Below is a small trained network, with its code and all its weights. Each question gives an input and a target symbol and asks what happens when units are switched off, that is, made to give their printed mean instead of their output.

import numpy as np


def w(rows, s, z=0):
    codes = np.array(rows[::2]) - 128.0
    scale = np.full(codes.shape[1], s)
    scale[-1] = z or s
    return codes * scale


def norm(h):
    return h / np.sqrt((h * h).mean(-1, keepdims=True) + 1e-5)


def f(y):
    return y / 2 * (1 + np.tanh(0.7978845608 * (y + 0.044715 * y**3)))


def softmax(a):
    e = np.exp(a - a.max(-1, keepdims=True))
    return e / e.sum(-1, keepdims=True)


def log_softmax(a):
    a = a - a.max(-1, keepdims=True)
    return a - np.log(np.exp(a).sum(-1, keepdims=True))


def net(x, mask):
    ids = ['αβγδεζηθλμξστφψω'.index(c) for c in x.split()]
    T = len(ids)
    res = E[ids] + P[:T]
    r = norm(res)
    for j in range(3):
        rows = slice(3 * j, 3 * j + 3)
        q, k, v = (r @ M[0][rows].T for M in (Q, K, V))
        z = softmax(np.where(np.tri(T) > 0, q @ k.T / 3**0.5, -1e9)) @ v
        o = O[0][rows]
        res = res + np.where(mask[j], z, o[:, -1]) @ o[:, :-1]
    y = f(norm(res) @ A[0][:, :-1].T + A[0][:, -1])
    res = res + np.where(mask[3:7], y, B[0][:, -1]) @ B[0][:, :-1]
    return log_softmax(norm(res)[-1] @ U[:, :-1].T + U[:, -1])


Q, K, V, O, A, B = {}, {}, {}, {}, {}, {}
E = w([
[226,168,144,141],'α',
[109,89,159,87],'β',
[58,118,154,133],'γ',
[108,90,122,57],'δ',
[76,112,149,116],'ε',
[122,112,70,75],'ζ',
[78,114,149,127],'η',
[206,161,116,154],'θ',
[93,95,136,70],'λ',
[204,163,118,155],'μ',
[108,68,248,235],'ξ',
[153,115,105,172],'σ',
[206,163,125,154],'τ',
[75,106,150,103],'φ',
[197,160,117,159],'ψ',
[215,163,113,147],'ω',
],0.016)
P = w([
[79,251,223,141],'0',
[115,199,185,116],'1',
[127,173,179,125],'2',
[136,156,171,122],'3',
[140,139,167,118],'4',
[148,123,165,115],'5',
[151,110,161,115],'6',
[154,94,159,117],'7',
[133,78,139,129],'8',
[149,129,135,97],'9',
],0.011)
Q[0] = w([
[154,155,102,147],'h0',
[223,83,107,156],'h0',
[160,189,182,175],'h0',
[11,56,142,89],'h1',
[80,153,149,130],'h1',
[15,106,132,149],'h1',
[85,189,194,189],'h2',
[222,125,183,180],'h2',
[106,143,149,107],'h2',
],0.012)
K[0] = w([
[156,196,183,181],'h0',
[219,82,135,110],'h0',
[158,156,178,105],'h0',
[144,244,127,103],'h1',
[156,185,171,159],'h1',
[175,255,193,98],'h1',
[98,110,171,182],'h2',
[162,48,166,137],'h2',
[85,136,166,145],'h2',
],0.014)
V[0] = w([
[110,125,47,202],'h0',
[142,152,95,138],'h0',
[86,72,114,86],'h0',
[72,180,27,152],'h1',
[197,101,103,145],'h1',
[115,102,246,219],'h1',
[23,127,131,156],'h2',
[49,140,100,135],'h2',
[93,117,51,117],'h2',
],0.012)
O[0] = w([
[175,152,94,220,2],'h0',
[99,146,154,177,118],'h0',
[191,147,110,2,82],'h0',
[126,26,162,162,68],'h1',
[154,98,122,93,75],'h1',
[161,182,216,64,161],'h1',
[196,80,73,97,95],'h2',
[188,184,114,86,93],'h2',
[249,248,189,91,46],'h2',
],0.0089,0.007)
A[0] = w([
[67,155,219,38,107],'n0',
[234,115,252,198,250],'n1',
[136,153,133,141,4],'n2',
[82,222,197,217,131],'n3',
],0.011,0.0032)
B[0] = w([
[2,71,156,152,255],'n0',
[230,10,186,214,167],'n1',
[124,164,54,152,114],'n2',
[181,177,70,35,238],'n3',
],0.0098,0.0092)
U = w([
[20,149,139,95,178],'α',
[161,136,99,1,254],'β',
[199,111,150,131,75],'γ',
[147,164,69,152,145],'δ',
[200,134,142,120,96],'ε',
[146,52,66,215,77],'ζ',
[200,125,153,111,32],'η',
[124,168,155,197,109],'θ',
[176,160,90,131,165],'λ',
[138,149,137,172,50],'μ',
[183,129,196,97,5],'ξ',
[222,75,145,139,107],'σ',
[125,159,145,164,32],'τ',
[205,151,139,118,125],'φ',
[146,150,145,178,78],'ψ',
[131,160,134,168,63],'ω',
],0.014,0.0038)

Each question gives the input, a string of symbols that net reads in full, and the target symbol t.
The units are the heads (3 rows each of Q, K, V and O) and the neurons (one row each of A and B). Each row of codes is followed by its name. A weight is (code - 128) times the scale printed after its matrix; where a second scale follows, it is the last column's (O, A, B and U).
mask holds one flag per unit, heads first, then neurons. A switched-off unit (its flag False) gives its mean, the last column of its rows in O or B, instead of its output. The means were averaged over made-up inputs and are rounded, as every weight is.
A unit's drop is (log p(t) with every unit on - log p(t) with that unit switched off) / (log p(t) with every unit on - log p(t) with every unit switched off).
most important unit: the unit with the biggest drop
k most important neurons: the k neurons with the biggest drops, biggest first
which heads matter: for each layer, one digit per head in row order, 1 if its drop is at least 0.15 and else 0, layers parted by /
drop of u: that unit's drop, to one decimal
input λ ε δ ε δ α φ β ε, target β: which heads matter -> 101
input φ λ λ ζ ζ ω, target ζ: which heads matter -> 010
input ζ ζ β ω δ ε ζ φ δ, target β: most important unit -> h0
input ζ ζ γ λ ε δ τ ω λ, target β: which heads matter -> 101
input μ φ φ ω ω λ ζ α, target ζ: which heads matter -> 010
input η ξ δ θ δ ζ σ μ, target σ: 3 most important neurons -> n1, n3, n0
input γ ζ μ η ζ ε ζ, target β: which heads matter -> 111
input δ μ β ξ ε ψ δ θ, target δ: 2 most important neurons -> n0, n3
input ξ ζ γ δ δ ψ, target δ: 2 most important neurons -> n0, n3
input ζ τ ε ζ, target β: which heads matter -> 011
input ω ε ζ θ φ λ ω φ σ α, target σ: 2 most important neurons -> n1, n3
input θ ω ζ σ, target ζ: 2 most important neurons -> n0, n1
input ζ γ β β ω σ θ, target σ: which heads matter -> 110
input ζ λ δ δ φ λ σ α φ, target β: which heads matter -> 101
input ψ ζ η δ δ ζ β σ, target β: which heads matter -> 111
input ε α β φ λ ζ β ψ, target β: 2 most important neurons -> n3, n0
input ζ β δ ζ β ξ θ γ ε γ, target β: most important unit -> h0
input φ ζ ε ζ ε ω β α, target β: which heads matter -> 111
input ψ θ μ, target θ: 3 most important neurons -> n0, n1, n3
input δ δ β θ, target β: most important unit -> n3
input σ γ ε ξ θ γ φ ψ δ μ, target δ: which heads matter -> 010
input ζ β ξ ζ σ η δ ζ ψ, target ζ: drop of h1 -> 1.2
input φ ζ φ ψ ζ ξ ζ β φ, target β: drop of h0 -> 1.4
input λ λ λ ζ λ ζ η ζ μ, target ζ: drop of h1 -> 1.7
input φ ζ ξ ζ ζ σ, target ζ: drop of n1 -> 0.0
